Below are the code and all the weights of a small trained network. Each question names an input and a class and asks about switching units off, where a switched-off unit gives its printed mean instead of its output.

import numpy as np


def w(rows, s, z=0):
    codes = np.array(rows[::2]) - 128.0
    scale = np.full(codes.shape[1], s)
    scale[-1] = z or s
    return codes * scale


def f(y):
    return y / 2 * (1 + np.tanh(0.7978845608 * (y + 0.044715 * y**3)))


def log_softmax(a):
    a = a - a.max(-1, keepdims=True)
    return a - np.log(np.exp(a).sum(-1, keepdims=True))


def net(x, mask):
    res = np.array(x, float).reshape(1, 4) / 4 @ E
    y = f(res @ A[0][:, :-1].T + A[0][:, -1])
    res = res + np.where(mask, y, B[0][:, -1]) @ B[0][:, :-1]
    return log_softmax(res[-1] @ U[:, :-1].T + U[:, -1])


A, B = {}, {}
E = w([
[85,233,125],'x0',
[130,144,138],'x1',
[193,114,190],'x2',
[66,87,249],'x3',
],0.015)
A[0] = w([
[253,149,74,145],'neuron 1',
[132,154,124,129],'neuron 2',
[186,66,81,156],'neuron 3',
[144,191,133,120],'neuron 4',
[202,168,45,250],'neuron 5',
[46,129,120,111],'neuron 6',
[161,125,178,137],'neuron 7',
[140,161,85,79],'neuron 8',
[126,148,91,216],'neuron 9',
[60,121,174,193],'neuron 10',
[116,120,99,139],'neuron 11',
],0.017,0.014)
B[0] = w([
[127,248,186,221],'neuron 1',
[115,93,41,138],'neuron 2',
[147,189,160,199],'neuron 3',
[119,74,92,154],'neuron 4',
[121,172,53,251],'neuron 5',
[130,186,241,154],'neuron 6',
[163,68,145,163],'neuron 7',
[31,73,109,155],'neuron 8',
[109,113,19,183],'neuron 9',
[105,100,237,190],'neuron 10',
[123,96,96,143],'neuron 11',
],0.011,0.027)
U = w([
[136,190,54,236],'0',
[75,247,163,98],'1',
[81,91,150,254],'2',
[200,37,145,25],'3',
[49,143,39,16],'4',
],0.011,0.0098)

Each question gives the input, the list of numbers given to net, and the class t.
The units are the neurons (one row each of A and B). Each row of codes is followed by its name. A weight is (code - 128) times the scale printed after its matrix; where a second scale follows, it is the last column's (A, B and U).
mask holds one flag per neuron, in row order. A switched-off neuron (its flag False) gives its mean, the last column of its row in B, instead of its output. The means were averaged over made-up inputs and are rounded, as every weight is.
A unit's drop is (log p(t) with every unit on - log p(t) with that unit switched off) / (log p(t) with every unit on - log p(t) with every unit switched off).
The circuit of an input: a set's keep is (log p(t) with only the set's units on - log p(t) with every unit switched off) / (log p(t) with every unit on - log p(t) with every unit switched off). Starting from all 11 units, units are removed one at a time, each time the one whose removal leaves the highest keep (on an exact tie, the one counted first), for as long as the keep stays at least 0.8.
units of the circuit, in order: the units of the circuit, biggest drop first
most important unit: the unit with the biggest drop
k most important neurons: the k neurons with the biggest drops, biggest first
drop when u is switched off: that unit's drop, to one decimal
input [3,-5,8,-3], class 0: most important unit -> neuron 10
input [3,-4,-8,0], class 4: 3 most important neurons -> [neuron 1; neuron 9; neuron 3]
input [6,-2,4,3], class 2: units of the circuit, in order -> [neuron 1; neuron 5]
input [-8,2,1,5], class 3: units of the circuit, in order -> [neuron 1; neuron 7]
input [7,-6,-7,0], class 4: 3 most important neurons -> [neuron 1; neuron 9; neuron 3]
input [-1,4,3,-8], class 1: 2 most important neurons -> [neuron 1; neuron 3]
input [-1,3,7,8], class 3: 2 most important neurons -> [neuron 7; neuron 1]
input [-1,3,3,-7], class 1: 3 most important neurons -> [neuron 1; neuron 3; neuron 7]
input [1,-5,1,0], class 0: 3 most important neurons -> [neuron 1; neuron 10; neuron 8]
input [4,-8,0,0], class 4: 2 most important neurons -> [neuron 1; neuron 3]
input [-3,-8,3,6], class 3: 2 most important neurons -> [neuron 1; neuron 7]
input [-6,0,4,6], class 3: 2 most important neurons -> [neuron 7; neuron 1]
input [0,-4,6,-8], class 1: drop when neuron 3 is switched off -> 0.4
input [-2,-8,-4,4], class 2: most important unit -> neuron 1
input [0,2,7,4], class 3: drop when neuron 7 is switched off -> 0.1
input [8,2,-2,0], class 4: drop when neuron 3 is switched off -> 0.1
